Here is a tiny trained network, its code and every weight. The questions are about switching its units off for an input and a class, where a switched-off unit gives its printed mean instead of its output.

import numpy as np


def w(rows, s, z=0):
    codes = np.array(rows[::2]) - 128.0
    scale = np.full(codes.shape[1], s)
    scale[-1] = z or s
    return codes * scale


def f(y):
    return np.maximum(y, 0)


def log_softmax(a):
    a = a - a.max(-1, keepdims=True)
    return a - np.log(np.exp(a).sum(-1, keepdims=True))


def net(x, mask):
    res = np.array(x, float).reshape(1, 7) / 4 @ E
    y = f(res @ A[0][:, :-1].T + A[0][:, -1])
    res = res + np.where(mask, y, B[0][:, -1]) @ B[0][:, :-1]
    return log_softmax(res[-1] @ U[:, :-1].T + U[:, -1])


A, B = {}, {}
E = w([
[127,126,128,127],'x0',
[126,128,129,129],'x1',
[125,173,16,98],'x2',
[127,129,128,129],'x3',
[213,228,155,100],'x4',
[155,139,124,247],'x5',
[129,129,128,129],'x6',
],0.014)
A[0] = w([
[202,120,35,130,2],'n0',
[150,106,43,86,123],'n1',
[93,129,75,64,129],'n2',
[125,91,204,116,133],'n3',
[168,152,183,151,105],'n4',
[235,138,188,193,133],'n5',
[210,6,196,103,153],'n6',
[32,126,136,176,203],'n7',
[137,129,177,75,17],'n8',
[123,147,97,216,106],'n9',
[77,130,190,118,47],'n10',
[154,77,79,81,160],'n11',
[178,159,128,96,39],'n12',
[109,87,121,158,198],'n13',
[166,171,217,183,106],'n14',
[207,222,105,100,75],'n15',
[136,157,111,82,207],'n16',
[64,97,135,165,79],'n17',
[137,84,166,111,52],'n18',
[85,78,95,70,107],'n19',
[122,78,117,161,197],'n20',
[203,124,27,139,179],'n21',
[165,151,45,136,4],'n22',
[117,229,143,94,233],'n23',
[188,147,144,155,103],'n24',
[137,122,177,58,20],'n25',
[121,178,195,139,113],'n26',
[223,162,175,208,103],'n27',
[177,163,158,53,115],'n28',
[71,72,89,131,205],'n29',
[105,88,214,107,28],'n30',
[82,34,114,176,70],'n31',
[85,208,110,60,21],'n32',
[98,136,200,18,189],'n33',
],0.011,0.0072)
B[0] = w([
[156,104,231,177,176],'n0',
[82,118,133,111,204],'n1',
[102,112,116,75,206],'n2',
[183,163,135,165,190],'n3',
[64,117,115,80,182],'n4',
[80,82,115,117,240],'n5',
[189,147,159,149,214],'n6',
[164,183,146,105,210],'n7',
[102,29,177,180,149],'n8',
[254,197,190,149,199],'n9',
[186,180,101,104,152],'n10',
[74,133,144,98,189],'n11',
[207,208,116,102,162],'n12',
[164,155,121,107,192],'n13',
[62,48,72,95,215],'n14',
[189,155,171,130,244],'n15',
[105,92,142,142,208],'n16',
[154,121,188,173,174],'n17',
[125,171,78,125,150],'n18',
[89,141,107,112,204],'n19',
[170,146,99,119,193],'n20',
[188,192,98,109,239],'n21',
[135,117,189,185,178],'n22',
[97,79,182,181,245],'n23',
[113,104,121,108,182],'n24',
[117,87,170,187,159],'n25',
[94,108,107,109,173],'n26',
[62,87,135,107,242],'n27',
[191,123,104,167,200],'n28',
[100,151,77,112,228],'n29',
[194,187,128,101,174],'n30',
[126,146,180,163,206],'n31',
[129,139,94,95,179],'n32',
[235,206,119,167,238],'n33',
],0.0095,0.012)
U = w([
[164,189,107,68,39],'0',
[129,98,214,172,251],'1',
[29,69,75,3,135],'2',
],0.015,0.0015)

Each question gives the input, the list of numbers given to net, and the class t.
The units are the neurons (one row each of A and B). Each row of codes is followed by its name. A weight is (code - 128) times the scale printed after its matrix; where a second scale follows, it is the last column's (A, B and U).
mask holds one flag per neuron, in row order. A switched-off neuron (its flag False) gives its mean, the last column of its row in B, instead of its output. The means were averaged over made-up inputs and are rounded, as every weight is.
A unit's drop is (log p(t) with every unit on - log p(t) with that unit switched off) / (log p(t) with every unit on - log p(t) with every unit switched off).
top k neurons: the k neurons with the biggest drops, biggest first
drop of u: that unit's drop, to one decimal
input [-3,1,8,-5,1,4,-6], class 1: top neuron : n0
input [-7,-3,-8,1,-1,-3,-1], class 0: top 2 neurons : n30; n23
input [-1,0,1,-7,0,4,7], class 0: top 2 neurons : n23; n0
input [2,3,1,-8,-6,-1,-4], class 2: top 2 neurons : n33; n9
input [6,5,1,2,-3,1,-8], class 0: top 3 neurons : n23; n14; n27
input [-6,-7,7,-6,1,4,-5], class 1: top 2 neurons : n0; n22
input [-3,-4,5,-6,-3,8,0], class 0: top 2 neurons : n21; n23
input [2,-6,3,-2,4,5,0], class 1: drop of n27 : 0.0
input [4,7,-7,0,8,1,-6], class 2: drop of n4 : 0.2
input [4,1,0,5,6,3,5], class 2: drop of n14 : 0.1
input [3,-8,-1,1,8,8,4], class 2: drop of n14 : 0.2
